In the rows, 128 means zero.
Here are made-up objects, facts about them, and rows of numbers that follow some of those facts. Name the object behind each unnamed row.

How the objects are related:
botre -zapom-> storir; botre -zapom-> poplen; botre -zapom-> rokin; bratobris -zapom-> skodrem; bratobris -zapom-> lorur
duvim -zapom-> staskigrim; foso -zapom-> truflun; foso -zapom-> bifla; fotrestik -zapom-> babraplen; gaples -zapom-> dedres
gaples -zapom-> gupla; giner -zapom-> potas; gotrur -zapom-> renunun; gotrur -zapom-> veli; gotrur -zapom-> mavin
gotrur -zapom-> traklo; gotrur -zapom-> fliba; grenoflas -zapom-> pafik; gresos -zapom-> tiral; gresos -zapom-> druskek
gurol -zapom-> grafis; gurol -zapom-> piba; kebrol -zapom-> floklok; kebrol -zapom-> vuzu; kebrol -zapom-> grubri
kebrol -zapom-> susok; kebrol -zapom-> grustar; kenam -zapom-> gredri; kenam -zapom-> gatak; kenam -zapom-> kligror
klala -zapom-> flidrus; klala -zapom-> bidu; klala -zapom-> fibre; klala -zapom-> trafar; klumem -zapom-> stamor
klumem -zapom-> gragel; kofla -zapom-> susok; koskekle -zapom-> gredri; koskekle -zapom-> skiger; koskekle -zapom-> fibre
koskekle -zapom-> grustar; lede -zapom-> plogrus; lede -zapom-> gredri; lede -zapom-> lorur; leski -zapom-> renunun
leski -zapom-> refol; leski -zapom-> nibris; leski -zapom-> bove; levil -zapom-> fleklubi; luma -zapom-> ribraklek
luma -zapom-> vodak; mistodrin -zapom-> vuzu; mistodrin -zapom-> dramun; mistodrin -zapom-> nodros; mitril -zapom-> truflun
mitril -zapom-> grubri; mitril -zapom-> driva; mubin -zapom-> ligregi; mubin -zapom-> grafis; mufus -zapom-> vuzu
mufus -zapom-> pafik; mufus -zapom-> zuflun; nazem -zapom-> brupakar; nazem -zapom-> susok; nazem -zapom-> driva
nazem -zapom-> drudru; nifus -zapom-> trepir; nifus -zapom-> skozedon; nifus -zapom-> plabros; nifus -zapom-> plata
nitros -zapom-> refis; nitros -zapom-> raduk; noplista -zapom-> kabiskur; noplista -zapom-> storir; pebar -zapom-> brupakar
pebar -zapom-> piba; plesko -zapom-> brurim; plesko -zapom-> traklo; plikles -zapom-> debik; pliple -zapom-> flebrir
pliple -zapom-> plufun; pliple -zapom-> vodak; pliple -zapom-> klenak; pliple -zapom-> tastek; pliple -zapom-> stilinir
pluzim -zapom-> betrus; pluzim -zapom-> pafik; ratro -zapom-> stasun; ratro -zapom-> grabe; ratro -zapom-> zuflun
ratro -zapom-> gopam; reflek -zapom-> kugem; riklem -zapom-> dumis; riklem -zapom-> votago; riklem -zapom-> vuzom
rora -zapom-> fluguk; rusobar -zapom-> plogre; rusobar -zapom-> veli; rusobar -zapom-> dedres; rusobar -zapom-> fisum
rusobar -zapom-> pegrepu; segakle -zapom-> pafik; sige -zapom-> migo; sige -zapom-> gaklu; sige -zapom-> soflel
sige -zapom-> veli; sige -zapom-> storir; sige -zapom-> refis; skesta -zapom-> brupakar; skosak -zapom-> piba
sotris -zapom-> fesos; sotris -zapom-> votago; sotris -zapom-> ribraklek; sotris -zapom-> skiger; stidridri -zapom-> debik
stidridri -zapom-> plupen; stidridri -zapom-> zuflun; stikek -zapom-> votago; stikek -zapom-> tizak; stokletuk -zapom-> flemide
stokletuk -zapom-> babuskis; stokletuk -zapom-> sodribe; susel -zapom-> grabe; susel -zapom-> riflupom; tofam -zapom-> dumis
tofam -zapom-> nuflaral; vabrar -zapom-> skiger; vabrar -zapom-> stozek; vitum -zapom-> sagrorem; vitum -zapom-> bosos
votrom -zapom-> druskek; zitar -zapom-> plogrus; zitar -zapom-> fosta; zitar -zapom-> plogre; zitar -zapom-> babraplen
zitar -zapom-> pegrepu; zomes -zapom-> plogrus; zomes -zapom-> vuzu; zomes -zapom-> steke; zomes -zapom-> nuflaral
babraplen -madrom-> 70; babuskis -madrom-> 998; betrus -madrom-> 70; bidu -madrom-> 625; bifla -madrom-> 998
bosos -madrom-> 351; botre -madrom-> 998; bove -madrom-> 998; bratobris -madrom-> 998; britodros -madrom-> 998
brupakar -madrom-> 998; brupli -madrom-> 998; brurim -madrom-> 998; debik -madrom-> 70; dedres -madrom-> 998
dramun -madrom-> 625; driva -madrom-> 70; drudru -madrom-> 998; druskek -madrom-> 998; dumis -madrom-> 625
duvim -madrom-> 998; femom -madrom-> 351; fesos -madrom-> 625; fibre -madrom-> 998; fisum -madrom-> 70
flebrir -madrom-> 70; fleklubi -madrom-> 998; flemide -madrom-> 70; fliba -madrom-> 998; flidrus -madrom-> 625
floklok -madrom-> 998; fluguk -madrom-> 70; foso -madrom-> 998; fosta -madrom-> 70; fotrestik -madrom-> 998
gaklu -madrom-> 998; gaples -madrom-> 998; gatak -madrom-> 70; giner -madrom-> 70; gopam -madrom-> 998
gotrur -madrom-> 998; grabe -madrom-> 998; grafis -madrom-> 998; gragel -madrom-> 998; gredri -madrom-> 70
grenoflas -madrom-> 998; gresos -madrom-> 998; grubri -madrom-> 998; grustar -madrom-> 998; gupla -madrom-> 625
gurol -madrom-> 998; kabiskur -madrom-> 70; kebrol -madrom-> 998; kenam -madrom-> 70; klala -madrom-> 70
klenak -madrom-> 351; kligror -madrom-> 998; klumem -madrom-> 998; kofla -madrom-> 70; koskekle -madrom-> 351
kugem -madrom-> 625; lede -madrom-> 70; leski -madrom-> 70; levil -madrom-> 625; ligregi -madrom-> 625
lorur -madrom-> 70; luma -madrom-> 70; mavin -madrom-> 70; migo -madrom-> 998; mistodrin -madrom-> 998
mitril -madrom-> 998; mubin -madrom-> 351; mufus -madrom-> 625; nazem -madrom-> 70; nibris -madrom-> 998
nifus -madrom-> 70; nitros -madrom-> 70; nodros -madrom-> 998; noplista -madrom-> 70; nuflaral -madrom-> 625
pafik -madrom-> 998; pebar -madrom-> 998; pegrepu -madrom-> 351; piba -madrom-> 351; plabros -madrom-> 998
plata -madrom-> 70; plesko -madrom-> 998; pletar -madrom-> 998; plikles -madrom-> 351; pliple -madrom-> 998
plogre -madrom-> 998; plogrus -madrom-> 998; plufun -madrom-> 70; plupen -madrom-> 351; pluzim -madrom-> 998
poplen -madrom-> 998; potas -madrom-> 70; raduk -madrom-> 70; ratro -madrom-> 70; refis -madrom-> 998
reflek -madrom-> 998; refol -madrom-> 998; renunun -madrom-> 998; ribraklek -madrom-> 351; riflupom -madrom-> 70
riklem -madrom-> 70; rokin -madrom-> 70; rora -madrom-> 70; rusobar -madrom-> 351; sagrorem -madrom-> 998
segakle -madrom-> 351; sige -madrom-> 625; skesta -madrom-> 998; skiger -madrom-> 351; skodrem -madrom-> 998
skosak -madrom-> 70; skozedon -madrom-> 351; sodribe -madrom-> 998; soflel -madrom-> 351; sotris -madrom-> 625
stamor -madrom-> 625; staskigrim -madrom-> 351; stasun -madrom-> 70; steke -madrom-> 70; stidridri -madrom-> 998
stikek -madrom-> 625; stilinir -madrom-> 351; stokletuk -madrom-> 625; storir -madrom-> 351; stozek -madrom-> 998
susel -madrom-> 998; susok -madrom-> 998; tastek -madrom-> 998; timem -madrom-> 351; tiral -madrom-> 998
tizak -madrom-> 70; tofam -madrom-> 998; trafar -madrom-> 998; traklo -madrom-> 625; trepir -madrom-> 70
truflor -madrom-> 998; truflun -madrom-> 998; vabrar -madrom-> 998; veli -madrom-> 351; vitum -madrom-> 998
vodak -madrom-> 351; votago -madrom-> 351; votrom -madrom-> 998; vuzom -madrom-> 70; vuzu -madrom-> 70
zitar -madrom-> 351; zomes -madrom-> 998; zuflun -madrom-> 70

Some rows with their names:
kugem: [121  93 151 119 122 113 127 117 124 134 145 180 189  97 155 188 161 157
 107 123 176 111 166 134 147 131 162 204 118 130 173 134 175 111 138 193
 138 106 173 165 186 125 160 159 140  94  88]
pliple: [131 107 129 111 132 156 124 144 123 110 107 124 115 170 121 111 120 129
 112 124 144  97 136 131 118 124 112 119 117 127 142 106 122 173 115 125
 116 109 122 119  96 123 120 112 125 147 156]
nifus: [118 174 128 149 110 112 141 115 125 169 133 104 106  99 114 135 118  93
 114 129 113 170 105 129 136 119 144 116 161 125 105 175 123  90 112 107
 143 105 124 122 114 134 135 109 136 132  85]
pluzim: [177 104 140 107 109 134 124 187 116 114 108 138 114 155 134 109 123 123
 112 129 111 102 170 160 115 124 138 119 116 127 139 104 123 172 137 132
 110 106 120 116  98 165 126 111 154 175 140]
fibre: [120  93 128 113 134 148 120 151 124 110 122 126 118 169 136 112 122 155
 111 122 112 100 127 119 115 122 114 118 116 129 136 105 123 161 141 134
 114 131 120 123  97 123 117 110 127 135 150]
zomes: [126  92 124 109 143 157 123 139 127 108 107 130 112 132 116 112 118 130
 127 130 111 100 136 157 116 124 115 141 119 129 131 112 117 166 103 119
 127 105 123 117  97 125 147 110 119 131 146]
grafis: [121 103 139 115 125 141 122 127 124 109 109 132 134 146 137 113 120 157
 111 121 120  99 143 123 115 123 112 117 115 134 139 106 120 154 155 136
 114 131 122 122  96 124 120 111 118 149 141]
luma: [119 188 119 141 119 112 146 117 123 186 122 105 105 100 114 125 118  91
 112 125 112 163 105 132 144 119 153 116 159 127 104 155 125  89 121 105
 146 106 122 123 107 126 121 112 140 121  86]
rusobar: [141 164 118 114 170 113 127 117 126 104 137 149 118 101 116 124 124  98
 248 175 110 100 121 117 158 175 102 118 121 125 123 112 119  93 101 107
 109 150 123 119 213 126 119 168 115 106 127]
veli: [144 157 117 130 157 112 126 116 128 106 151 145 159 103 118 123 146 121
 226 148 108 104 117 116 140 161 103 119 120 127 112 108 120  92 110 108
 108 182 119 122 208 125 114 179 116 100 145]
dedres: [122  90 124 112 143 146 121 137 125 108 109 133 126 144 144 113 121 163
 113 123 132 100 139 119 114 124 113 117 117 130 125 108 122 159 144 134
 119 149 122 122  98 124 120 110 119 150 149]
gaklu: [122  91 122 111 136 146 121 140 124 109 109 130 133 155 144 112 121 164
 112 122 134  99 137 119 115 123 113 117 116 130 124 107 122 160 144 138
 121 147 120 122  97 123 120 110 120 147 156]
plupen: [159 175 116 153 132 113 127 117 143 108 154 143 170 114 118 118 153 119
 219 135 107 125 113 117 149 140 104 118 118 126 111 106 120  92 103 109
 107 158 120 122 211 126 112 182 117  97 159]
skosak: [116 232 171 195 107 110 164 111 123 143 127 104 108  96 114 173 120  93
 111 125 110 146 106 180 122 118 113 114 165 126 110 154 119  89 144 106
 137 103 127 122  99 163 169 108 121 151  82]
flemide: [117 154 120 160 112 111 127 116 134 162 142 106 111  97 116 136 119  95
 112 124 112 204 105 118 120 119 150 116 148 128 103 172 123  88 144 107
 143 131 123 137 114 126 121 108 131 124  85]
vuzom: [116 154 118 152 122 110 130 116 129 161 128 104 110  97 117 133 119  95
 112 124 111 209 104 120 121 119 159 117 148 129 103 169 123  87 152 107
 151 141 124 138 103 126 120 110 127 119  86]
segakle: [215 189 118 111 110 111 146 137 118 111 153 149 117 104 116 115 176  95
 216 186 103 143 151 142 137 169 109 121 118 123 115 103 121  92 105 108
 103 133 121 115 217 195 117 187 126 117 134]
bidu: [121  93 152 121 121 114 127 118 124 139 149 180 187  98 154 187 167 157
 107 122 170 111 163 134 144 129 162 203 118 130 176 132 177 109 138 193
 135 106 171 169 188 126 158 160 142  93  87]

Which object is each row?
No name comes twice in this set of rows, the named rows included.
[125  92 118 109 155 142 126 139 124 108 105 123 114 135 117 112 115 112
 116 125 139  99 140 152 119 129 115 130 118 130 118 108 119 163 118 109
 131 123 123 118  95 123 131 113 118 134 159]  tofam
[119 177 117 120 144 110 174 116 123 165 107 104 105  97 114 123 112  89
 112 125 115 178 105 149 157 122 166 118 164 127 101 163 122  88 137 104
 162 127 124 123  98 124 121 117 124 109  86]  riklem
[130 162 116 117 175 114 126 116 133 105 143 150 116 100 115 122 127  97
 251 184 104 101 115 119 143 175 104 119 123 126 130 113 116  92 101 106
 106 135 122 118 221 126 119 160 115 100 111]  zitar
[187 212 118 166 110 116 152 116 131 109 143 155 150 143 113 117 141  99
 235 139 111 102 115 119 190 125 103 118 120 125 112 104 119  94  97 121
 108 107 122 119 229 130 114 173 116  98 171]  plikles
[144  93 126 110 122 157 124 141 127 108 108 123 115 154 118 111 118 138
 118 126 125 100 137 151 118 123 114 136 119 128 129 108 121 174 103 129
 130 105 123 117  97 126 133 109 120 138 167]  mistodrin
[122  95 170 113 134 116 146 118 119 117 128 194 166  97 152 190 147 144
 110 125 219  98 176 124 175 147 137 191 121 128 186 167 191 124 106 191
 151 105 178 140 197 129 217 148 143  97  87]  sige

The same objects again, as new rows of numbers:
Some rows with their names:
gatak: [117 141 150 109 122 138 182 175 135 157 142  90 137  80]
lede: [110 133 140 106 111  96 201 168 143 161 135 117 140  71]
bove: [129 115 127 143 138 137 139 135 114  91 134 135 113 184]
renunun: [130 119 126 142 138 143 139 143 111  93 137 139 111 187]
gopam: [145 115 141 129 134  89  81 133 127 100 121 123 117 189]
druskek: [135 119 135 138 141 132 107 127 126 106 117 113 111 167]
gragel: [134 119 133 140 139 123 109 126 124 107 118 118 113 168]
grenoflas: [140 104 127 127 123  65 101 124 127 104 116 134 119 175]
grafis: [138 119 116 127 128 148 123 120 115 111 115 113 110 169]
drudru: [147 107 116 121 115 136 129 116 112 108 125 111 112 152]
skozedon: [141 151 121 148 152 177 152  59 153 152 129 154 142 167]
pebar: [131  97  98 126 113 115 138 107 114 113 112 120 115 143]
brupli: [133 113 127 139 133 104 115 124 124 106 118 124 114 157]
truflun: [145 112 124 121 117 133 118 118 114 107 131 110 112 154]
rokin: [113 153 118 113 130 132 130 183 115 176 138  99 134  95]
pegrepu: [146 157 126 125 141 169 181  74 152 153 142 195 137 153]
duvim: [127 108 123 145 132 102 118 117 127 107 115 125 115 157]
stokletuk: [110 114 117 143 137 184  33 118 148 115 113 145 143  50]

Which object is each row?
No name comes twice in this set of rows, the named rows included.
[131 104 130 138 125  83 138 118 144 107 120 139 115 136]  bratobris
[140 180 121 147 127 148 157  56 136 134 141 158 145 147]  votago
[107 130 114 101 110 139 187 161 114 167 123  93 139  96]  skosak
[146 114 116 115 116 152 123 120 108 108 122 107 111 161]  brupakar
[149 147 108 124 135 200 167  55 130 155 136 151 139 161]  piba
[101 139 155 119 117  95 177 153 106 163 129 103 142  63]  luma
[130 154 145  82 106 122 165 183 123 152 140  98 139 116]  vuzu
[138 129 136 120 134 128 132 140 130 107 125 156 107 159]  plogre
[134 112 116 125 108  50 136 120 140 104 115 150 119 148]  zomes
[142 110 139 147 129 119 117 120 135 100 133 105 113 140]  trafar
[135 133  96 138 132 152 173  44 141 158 125 168 146 148]  mubin
[149 111 125 119 112 111 122 122 120 101 131 114 115 152]  floklok
[136 115 167 137 142 113 104 112  99 111 121 123 111 136]  tastek
[131 113 125 127 130  89 145 125 138 112 117 155 113 143]  fotrestik

